Below are the code and all the weights of a small trained network. Each question names an input and a class and asks about switching units off, where a switched-off unit gives its printed mean instead of its output.

import numpy as np


def w(rows, s, z=0):
    codes = np.array(rows[::2]) - 128.0
    scale = np.full(codes.shape[1], s)
    scale[-1] = z or s
    return codes * scale


def norm(h):
    return h / np.sqrt((h * h).mean(-1, keepdims=True) + 1e-5)


def f(y):
    return y / 2 * (1 + np.tanh(0.7978845608 * (y + 0.044715 * y**3)))


def log_softmax(a):
    a = a - a.max(-1, keepdims=True)
    return a - np.log(np.exp(a).sum(-1, keepdims=True))


def net(x, mask):
    res = np.array(x, float).reshape(1, 7) / 4 @ E
    u = 0
    for l in range(2):
        y = f(norm(res) @ A[l][:, :-1].T + A[l][:, -1])
        res = res + np.where(mask[u : u + 14], y, B[l][:, -1]) @ B[l][:, :-1]
        u += 14
    return log_softmax(norm(res)[-1] @ U[:, :-1].T + U[:, -1])


A, B = {}, {}
E = w([
[129,129,129,127,127,127,128,128],'x0',
[129,127,129,132,128,133,131,125],'x1',
[235,90,71,135,220,79,110,109],'x2',
[95,111,128,35,192,209,107,100],'x3',
[70,148,161,128,189,66,255,102],'x4',
[130,123,130,130,126,133,133,127],'x5',
[127,129,128,126,130,124,124,132],'x6',
],0.0074)
A[0] = w([
[92,159,132,184,162,67,242,148,106],'L0N1',
[2,187,181,127,109,123,206,116,92],'L0N2',
[49,96,140,96,178,115,139,126,69],'L0N3',
[95,170,152,151,94,156,159,164,182],'L0N4',
[55,115,154,130,19,195,99,163,135],'L0N5',
[134,99,67,106,182,155,125,160,116],'L0N6',
[110,139,88,127,86,180,123,180,102],'L0N7',
[132,180,93,97,80,121,105,201,80],'L0N8',
[100,123,101,34,132,203,98,98,73],'L0N9',
[110,171,150,78,177,148,177,103,90],'L0N10',
[137,118,89,125,132,133,85,124,97],'L0N11',
[148,132,132,132,138,185,90,158,144],'L0N12',
[149,169,123,238,68,71,136,162,253],'L0N13',
[105,106,124,128,131,79,152,129,87],'L0N14',
],0.0089,0.0072)
B[0] = w([
[164,254,215,144,145,98,96,103,217],'L0N1',
[180,114,73,47,79,246,173,230,207],'L0N2',
[73,37,112,99,104,171,131,119,146],'L0N3',
[93,133,88,90,92,158,93,74,180],'L0N4',
[56,126,203,192,182,18,75,46,213],'L0N5',
[74,173,111,207,80,167,104,116,156],'L0N6',
[156,128,228,112,157,77,157,58,147],'L0N7',
[104,93,133,149,113,119,152,85,137],'L0N8',
[206,173,233,86,149,149,146,156,176],'L0N9',
[40,17,54,122,111,97,134,112,159],'L0N10',
[155,145,150,137,102,199,171,155,139],'L0N11',
[186,140,136,147,107,150,164,84,162],'L0N12',
[128,66,114,171,62,93,184,168,254],'L0N13',
[169,174,166,145,165,104,145,169,134],'L0N14',
],0.0064,0.01)
A[1] = w([
[72,171,206,131,246,104,72,87,28],'L1N1',
[229,181,178,148,252,155,148,175,191],'L1N2',
[211,102,102,137,135,147,72,142,209],'L1N3',
[137,199,121,115,168,223,19,78,53],'L1N4',
[43,187,180,67,69,146,145,115,97],'L1N5',
[93,122,105,113,190,110,184,119,146],'L1N6',
[47,14,141,157,141,62,116,78,30],'L1N7',
[89,165,158,114,202,152,146,163,101],'L1N8',
[147,10,41,137,58,70,112,203,2],'L1N9',
[98,96,165,159,155,15,149,92,122],'L1N10',
[73,104,85,133,255,149,124,35,73],'L1N11',
[182,182,102,214,95,20,156,171,72],'L1N12',
[58,154,168,175,42,121,142,174,66],'L1N13',
[14,152,35,84,232,117,142,132,54],'L1N14',
],0.0089,0.0035)
B[1] = w([
[254,190,228,137,138,150,198,141,182],'L1N1',
[80,81,77,158,110,71,115,122,226],'L1N2',
[108,119,130,153,139,169,191,174,187],'L1N3',
[141,161,53,39,175,70,76,154,187],'L1N4',
[153,187,148,170,201,114,123,143,204],'L1N5',
[97,85,164,127,85,112,87,124,149],'L1N6',
[157,75,63,133,88,129,83,80,164],'L1N7',
[110,79,116,162,70,140,104,86,147],'L1N8',
[166,151,196,152,158,217,119,125,177],'L1N9',
[52,67,37,88,117,101,104,107,209],'L1N10',
[199,149,103,161,36,111,125,127,166],'L1N11',
[74,148,162,98,207,169,101,105,255],'L1N12',
[218,97,58,102,81,107,143,133,192],'L1N13',
[104,73,132,155,51,158,71,63,161],'L1N14',
],0.0096,0.0082)
U = w([
[140,45,96,170,43,90,78,50,251],'0',
[164,97,152,207,196,220,140,169,191],'1',
[187,206,119,131,77,94,216,197,94],'2',
[37,119,124,166,214,19,145,110,82],'3',
[211,192,215,88,169,103,72,71,86],'4',
[183,120,2,99,189,109,70,176,23],'5',
[26,118,150,58,111,224,143,127,84],'6',
],0.018,0.0025)

Each question gives the input, the list of numbers given to net, and the class t.
The units are the neurons (one row each of A and B). Each row of codes is followed by its name. A weight is (code - 128) times the scale printed after its matrix; where a second scale follows, it is the last column's (A, B and U).
mask holds one flag per neuron, layer by layer. A switched-off neuron (its flag False) gives its mean, the last column of its row in B, instead of its output. The means were averaged over made-up inputs and are rounded, as every weight is.
A unit's drop is (log p(t) with every unit on - log p(t) with that unit switched off) / (log p(t) with every unit on - log p(t) with every unit switched off).
The circuit of an input: a set's keep is (log p(t) with only the set's units on - log p(t) with every unit switched off) / (log p(t) with every unit on - log p(t) with every unit switched off). Starting from the 12 units with the biggest drops (on a tie, the unit counted first), units are removed one at a time, each time the one whose removal leaves the highest keep (on an exact tie, the one counted first), for as long as the keep stays at least 0.8.
circuit, biggest first: the units of the circuit, biggest drop first
k most important neurons: the k neurons with the biggest drops, biggest first
top k neurons in layer l: the k neurons of layer l with the biggest drops, biggest first
drop of u: that unit's drop, to one decimal
input [-6,3,3,-6,0,4,8], class 1: circuit, biggest first : (L1N9; L0N13)
input [-2,6,-8,-2,0,1,5], class 0: circuit, biggest first : (L1N13)
input [-5,5,-6,0,1,-6,-1], class 2: circuit, biggest first : (L1N5; L1N13)
input [-4,7,-8,3,0,6,-8], class 4: 3 most important neurons : (L0N5; L1N5; L0N13)
input [3,1,1,7,1,1,-8], class 0: top 3 neurons in layer 1 : (L1N11; L1N12; L1N8)
input [2,-2,-1,-4,2,-7,3], class 2: 2 most important neurons : (L0N1; L0N13)
input [4,-3,7,-7,2,7,0], class 3: 2 most important neurons : (L0N2; L1N12)
input [-1,6,6,0,-6,-2,-8], class 1: 2 most important neurons : (L0N1; L1N3)
input [-3,3,1,6,2,8,6], class 0: 2 most important neurons : (L0N2; L0N10)
input [0,-7,0,2,-8,-7,-8], class 4: top 4 neurons in layer 0 : (L0N2; L0N5; L0N7; L0N13)
input [-1,-1,-3,1,-1,-3,7], class 4: 2 most important neurons : (L0N13; L1N1)
input [-5,-2,-4,0,2,-4,6], class 2: 3 most important neurons : (L0N2; L1N12; L1N5)
input [-5,8,8,-8,-1,1,-6], class 1: 2 most important neurons : (L1N9; L0N5)
input [-7,-1,-4,-7,7,-5,-1], class 2: circuit, biggest first : (L0N2)
input [7,-8,-1,3,7,7,-3], class 6: 2 most important neurons : (L0N2; L0N5)
input [-1,5,6,2,2,0,4], class 0: drop of L0N1 : 0.0
input [-7,6,-5,-3,4,-3,1], class 2: drop of L0N2 : 1.3
input [-3,-2,-7,-6,8,-5,-1], class 2: drop of L0N2 : 0.7
